Below are the code and all the weights of a small trained network. Each question names an input and a class and asks about switching units off, where a switched-off unit gives its printed mean instead of its output.

import numpy as np


def w(rows, s, z=0):
    codes = np.array(rows[::2]) - 128.0
    scale = np.full(codes.shape[1], s)
    scale[-1] = z or s
    return codes * scale


def f(y):
    return y / 2 * (1 + np.tanh(0.7978845608 * (y + 0.044715 * y**3)))


def log_softmax(a):
    a = a - a.max(-1, keepdims=True)
    return a - np.log(np.exp(a).sum(-1, keepdims=True))


def net(x, mask):
    res = np.array(x, float).reshape(1, 8) / 4 @ E
    y = f(res @ A[0][:, :-1].T + A[0][:, -1])
    res = res + np.where(mask, y, B[0][:, -1]) @ B[0][:, :-1]
    return log_softmax(res[-1] @ U[:, :-1].T + U[:, -1])


A, B = {}, {}
E = w([
[128,128,128,128,128,129,130,128,125,127,127],'x0',
[132,129,127,129,127,133,128,128,122,128,124],'x1',
[109,189,95,137,147,15,100,96,148,166,20],'x2',
[128,130,129,124,127,132,131,126,125,129,126],'x3',
[128,128,131,127,126,137,130,126,130,133,119],'x4',
[146,218,25,137,127,185,120,114,184,149,196],'x5',
[130,128,129,127,126,135,128,127,129,131,122],'x6',
[72,55,74,125,139,122,129,103,66,255,122],'x7',
],0.014)
A[0] = w([
[106,81,217,108,139,109,135,131,89,81,100,127],'n1',
[124,52,165,136,128,189,138,131,75,125,194,56],'n2',
[105,223,119,119,116,68,125,111,141,158,39,175],'n3',
[113,132,106,131,108,134,136,139,138,106,138,127],'n4',
[132,7,156,129,123,211,128,133,132,116,212,156],'n5',
[163,153,137,120,120,187,141,121,149,83,174,139],'n6',
[136,97,118,135,137,59,132,127,89,149,76,114],'n7',
[87,93,133,122,140,94,131,137,135,193,92,91],'n8',
[120,139,118,132,122,128,122,121,143,98,148,125],'n9',
[134,159,116,116,151,135,133,121,117,162,125,117],'n10',
[125,223,18,133,136,162,129,126,160,179,174,1],'n11',
[92,140,121,123,129,169,121,128,131,106,149,132],'n12',
[141,178,179,129,132,123,134,134,180,41,112,200],'n13',
[155,198,210,130,132,105,131,135,198,3,86,70],'n14',
[115,158,94,123,139,110,129,124,140,109,85,69],'n15',
[129,220,23,112,136,173,126,126,162,174,169,128],'n16',
[154,184,100,124,126,254,122,136,150,92,213,138],'n17',
[128,133,118,133,135,139,114,128,145,111,146,150],'n18',
[124,89,130,125,141,133,118,128,149,116,135,125],'n19',
[109,228,113,122,127,69,132,115,142,144,54,16],'n20',
[87,92,97,140,142,151,139,125,109,224,166,20],'n21',
[150,148,117,135,142,147,154,123,117,114,125,132],'n22',
[113,152,133,149,129,144,84,142,121,115,142,124],'n23',
[119,182,83,139,126,102,125,122,137,126,60,85],'n24',
[157,188,118,135,134,167,133,139,177,57,174,134],'n25',
[111,81,218,120,136,112,137,127,92,76,108,42],'n26',
[139,155,133,148,148,121,140,125,124,133,117,104],'n27',
[126,113,131,130,114,94,121,122,100,128,126,131],'n28',
[131,159,157,134,123,141,135,133,156,90,163,144],'n29',
[124,101,146,126,128,70,117,119,103,146,66,109],'n30',
[147,128,140,140,92,135,122,114,147,137,141,121],'n31',
[153,177,177,139,126,118,122,130,122,43,93,153],'n32',
[121,123,138,117,119,104,147,136,128,161,116,127],'n33',
[116,83,140,125,130,86,140,124,121,141,93,117],'n34',
],0.015,0.017)
B[0] = w([
[133,144,130,127,84,122,126,118,94,129,157,202],'n1',
[128,115,126,124,148,131,123,132,57,133,127,194],'n2',
[118,107,123,124,165,135,126,137,91,125,119,222],'n3',
[148,133,126,142,134,150,124,138,134,131,110,140],'n4',
[131,141,168,128,79,117,131,130,58,128,156,246],'n5',
[129,136,120,139,153,123,130,134,176,133,115,202],'n6',
[123,116,121,125,173,142,130,130,142,133,120,185],'n7',
[139,113,110,121,170,121,119,134,140,126,114,177],'n8',
[137,132,126,126,133,139,121,134,144,132,115,145],'n9',
[117,127,137,125,114,132,126,120,110,116,128,144],'n10',
[114,102,153,119,145,124,129,143,2,144,142,198],'n11',
[156,116,108,127,130,120,114,134,146,125,130,156],'n12',
[138,147,137,135,66,125,128,121,147,125,149,224],'n13',
[107,108,143,118,154,126,125,133,20,128,133,221],'n14',
[132,137,122,137,95,114,133,135,137,133,146,145],'n15',
[148,153,150,135,67,123,130,125,122,117,149,228],'n16',
[116,125,99,125,146,130,127,120,212,125,102,251],'n17',
[137,119,140,136,142,131,119,130,158,126,116,152],'n18',
[114,145,111,124,120,130,127,116,109,125,130,137],'n19',
[153,152,138,137,45,138,128,117,160,122,148,175],'n20',
[137,154,151,134,48,124,130,124,129,120,157,179],'n21',
[116,128,135,132,144,114,126,126,157,126,132,142],'n22',
[123,131,125,126,131,130,131,131,150,132,124,139],'n23',
[125,140,154,132,95,120,130,122,112,136,151,169],'n24',
[123,117,107,126,150,132,131,116,178,126,115,213],'n25',
[134,141,137,141,71,131,133,122,168,127,137,179],'n26',
[111,119,131,120,107,116,129,126,142,130,134,131],'n27',
[122,128,138,129,147,145,131,146,133,127,109,149],'n28',
[124,130,115,123,130,136,128,127,159,129,113,178],'n29',
[121,116,115,124,172,133,131,134,148,135,112,185],'n30',
[115,136,122,132,131,133,128,117,129,122,126,135],'n31',
[150,138,146,131,94,125,133,136,90,144,153,199],'n32',
[108,127,125,133,151,132,131,129,130,111,126,148],'n33',
[125,131,115,127,167,123,124,126,127,118,111,170],'n34',
],0.032,0.03)
U = w([
[191,207,171,213,17,114,134,126,152,97,206,144],'0',
[118,99,176,162,159,112,130,174,2,136,171,248],'1',
[124,105,56,183,213,155,113,150,243,93,69,32],'2',
],0.0081,0.0011)

Each question gives the input, the list of numbers given to net, and the class t.
The units are the neurons (one row each of A and B). Each row of codes is followed by its name. A weight is (code - 128) times the scale printed after its matrix; where a second scale follows, it is the last column's (A, B and U).
mask holds one flag per neuron, in row order. A switched-off neuron (its flag False) gives its mean, the last column of its row in B, instead of its output. The means were averaged over made-up inputs and are rounded, as every weight is.
A unit's drop is (log p(t) with every unit on - log p(t) with that unit switched off) / (log p(t) with every unit on - log p(t) with every unit switched off).
The circuit of an input: a set's keep is (log p(t) with only the set's units on - log p(t) with every unit switched off) / (log p(t) with every unit on - log p(t) with every unit switched off). Starting from the 12 units with the biggest drops (on a tie, the unit counted first), units are removed one at a time, each time the one whose removal leaves the highest keep (on an exact tie, the one counted first), for as long as the keep stays at least 0.8.
circuit, biggest first: the units of the circuit, biggest drop first
unit that matters most: the unit with the biggest drop
k most important neurons: the k neurons with the biggest drops, biggest first
drop of u: that unit's drop, to one decimal
input [-1,-6,-5,0,-5,7,-3,-1], class 2: circuit, biggest first -> (n17)
input [7,4,3,3,-1,7,-5,8], class 1: 2 most important neurons -> (n11; n13)
input [4,5,1,2,-8,-6,-3,-8], class 1: 3 most important neurons -> (n14; n16; n20)
input [-6,-1,1,8,-8,-7,-6,-6], class 1: 4 most important neurons -> (n14; n16; n20; n17)
input [-6,-2,7,-4,-3,-6,0,1], class 2: 2 most important neurons -> (n5; n11)
input [2,1,-3,-4,6,-8,-1,-2], class 0: 3 most important neurons -> (n26; n11; n3)
input [-8,-3,5,-2,3,7,3,7], class 1: 2 most important neurons -> (n11; n3)
input [0,-2,0,-1,0,1,-6,-8], class 2: 3 most important neurons -> (n5; n25; n16)
input [8,1,2,-4,-6,-3,-4,-7], class 1: 2 most important neurons -> (n14; n16)
input [1,0,3,1,-2,8,-7,2], class 1: 4 most important neurons -> (n11; n13; n3; n26)
input [4,0,3,-7,2,7,-8,1], class 1: 4 most important neurons -> (n11; n13; n3; n26)
input [3,-7,2,5,-6,8,0,8], class 1: 2 most important neurons -> (n11; n13)
input [8,1,-1,4,7,2,0,8], class 0: 2 most important neurons -> (n21; n14)
input [8,6,-6,4,-7,5,7,-4], class 2: unit that matters most -> n17
input [0,-2,-2,-2,7,6,-8,-6], class 2: 2 most important neurons -> (n17; n25)
input [-4,-8,7,-6,-7,8,-3,5], class 1: 3 most important neurons -> (n11; n3; n13)
input [-1,-6,-7,4,2,4,-4,-1], class 2: drop of n17 -> 0.6
input [-5,3,-4,-2,7,-8,-2,-1], class 0: drop of n11 -> 3.7
input [-7,-8,1,8,7,-7,-4,7], class 2: drop of n22 -> 0.0
input [-5,-3,6,4,-1,-1,5,-2], class 1: drop of n3 -> 1.7
input [-8,6,-4,3,8,3,-3,7], class 0: unit that matters most -> n21
